Below is a small trained network, with its code and all its weights. Each question gives an input and a class and asks what happens when units are switched off, that is, made to give their printed mean instead of their output.

import numpy as np


def w(rows, s, z=0):
    codes = np.array(rows[::2]) - 128.0
    scale = np.full(codes.shape[1], s)
    scale[-1] = z or s
    return codes * scale


def norm(h):
    return h / np.sqrt((h * h).mean(-1, keepdims=True) + 1e-5)


def f(y):
    return np.maximum(y, 0)


def log_softmax(a):
    a = a - a.max(-1, keepdims=True)
    return a - np.log(np.exp(a).sum(-1, keepdims=True))


def net(x, mask):
    res = np.array(x, float).reshape(1, 6) / 4 @ E
    u = 0
    for l in range(2):
        y = f(norm(res) @ A[l][:, :-1].T + A[l][:, -1])
        res = res + np.where(mask[u : u + 6], y, B[l][:, -1]) @ B[l][:, :-1]
        u += 6
    return log_softmax(norm(res)[-1] @ U[:, :-1].T + U[:, -1])


A, B = {}, {}
E = w([
[58,156,52,218,152,66,166,144,91,156,135,159],'x0',
[155,182,169,179,66,110,153,172,115,120,140,77],'x1',
[177,40,82,151,97,177,138,130,36,3,182,99],'x2',
[146,128,40,104,93,201,216,138,245,78,113,122],'x3',
[157,88,40,163,67,124,90,59,148,147,161,111],'x4',
[127,202,119,111,80,231,237,61,146,182,135,146],'x5',
],0.0057)
A[0] = w([
[197,127,193,2,144,190,151,140,154,130,108,91,118],'L0N1',
[92,107,155,176,145,60,44,87,63,180,159,184,72],'L0N2',
[210,137,212,107,55,159,146,78,106,146,159,63,125],'L0N3',
[94,185,139,117,146,173,103,60,196,230,122,167,23],'L0N4',
[130,93,122,122,153,208,41,65,171,143,140,152,3],'L0N5',
[96,126,196,66,183,124,49,228,118,26,84,121,76],'L0N6',
],0.0056,0.0022)
B[0] = w([
[175,97,141,127,215,68,180,70,60,141,135,164,247],'L0N1',
[181,154,81,89,203,64,81,124,45,177,135,179,245],'L0N2',
[84,120,113,165,2,170,118,156,170,73,143,91,223],'L0N3',
[125,15,100,178,104,141,158,82,100,84,146,203,246],'L0N4',
[126,121,81,62,138,90,122,181,78,160,103,88,178],'L0N5',
[124,125,176,167,79,161,102,184,197,146,135,78,253],'L0N6',
],0.0084,0.0045)
A[1] = w([
[91,174,64,151,165,128,174,147,166,139,88,155,151],'L1N1',
[120,215,156,134,159,47,126,159,90,182,112,139,3],'L1N2',
[136,84,87,115,203,117,131,123,161,165,70,146,91],'L1N3',
[200,102,115,141,140,116,93,224,96,30,162,107,151],'L1N4',
[125,120,200,147,152,127,110,181,161,114,104,114,131],'L1N5',
[100,154,167,118,157,154,253,82,114,125,94,171,173],'L1N6',
],0.0079,0.0024)
B[1] = w([
[159,74,113,186,110,179,146,93,78,101,78,97,196],'L1N1',
[169,183,106,2,140,73,87,196,86,174,77,163,198],'L1N2',
[117,179,143,152,112,75,140,185,138,118,80,119,203],'L1N3',
[177,109,59,138,91,151,199,65,133,85,125,180,255],'L1N4',
[15,202,130,142,84,141,119,205,141,200,82,111,187],'L1N5',
[168,60,117,104,177,96,112,93,38,60,139,160,250],'L1N6',
],0.0085,0.0067)
U = w([
[187,54,91,145,96,155,183,37,69,59,118,166,194],'0',
[44,169,141,172,13,194,162,183,218,145,93,54,103],'1',
[93,189,208,85,180,211,88,65,161,165,215,52,4],'2',
[123,178,128,40,186,16,46,160,59,254,82,137,162],'3',
],0.0076,0.0037)

Each question gives the input, the list of numbers given to net, and the class t.
The units are the neurons (one row each of A and B). Each row of codes is followed by its name. A weight is (code - 128) times the scale printed after its matrix; where a second scale follows, it is the last column's (A, B and U).
mask holds one flag per neuron, layer by layer. A switched-off neuron (its flag False) gives its mean, the last column of its row in B, instead of its output. The means were averaged over made-up inputs and are rounded, as every weight is.
A unit's drop is (log p(t) with every unit on - log p(t) with that unit switched off) / (log p(t) with every unit on - log p(t) with every unit switched off).
The circuit of an input: a set's keep is (log p(t) with only the set's units on - log p(t) with every unit switched off) / (log p(t) with every unit on - log p(t) with every unit switched off). Starting from all 12 units, units are removed one at a time, each time the one whose removal leaves the highest keep (on an exact tie, the one counted first), for as long as the keep stays at least 0.8.
units of the circuit, in order: the units of the circuit, biggest drop first
k most important neurons: the k neurons with the biggest drops, biggest first
k most important neurons of layer l: the k neurons of layer l with the biggest drops, biggest first
input [6,6,6,-6,-5,0], class 3: units of the circuit, in order	L1N2; L0N4
input [8,6,-2,3,-1,-1], class 3: 3 most important neurons	L1N2; L0N4; L0N3
input [-7,2,-3,-1,-8,-3], class 1: units of the circuit, in order	L0N6
input [1,3,3,4,-4,-6], class 1: units of the circuit, in order	L0N6; L1N5
input [-3,6,7,3,-5,-4], class 1: units of the circuit, in order	L0N6; L1N5
input [-4,2,-8,8,-6,-1], class 0: units of the circuit, in order	L0N4; L1N6
input [-8,2,-2,7,-4,-3], class 1: 2 most important neurons	L0N6; L1N5
input [-7,-6,0,2,1,-5], class 1: 3 most important neurons	L0N6; L0N2; L1N6
input [-6,-7,-5,5,-3,-8], class 1: 2 most important neurons	L0N6; L0N2
input [3,-4,-1,-1,6,1], class 3: 3 most important neurons of layer 0	L0N2; L0N5; L0N3
input [-4,8,2,5,-6,-4], class 1: 2 most important neurons	L0N6; L1N5
input [0,-3,-7,7,-6,-6], class 1: 2 most important neurons	L0N6; L0N2
input [-2,-6,-5,5,-6,-5], class 1: 4 most important neurons	L0N6; L0N2; L1N5; L1N2
input [-3,8,-4,0,-6,-5], class 1: units of the circuit, in order	L0N6
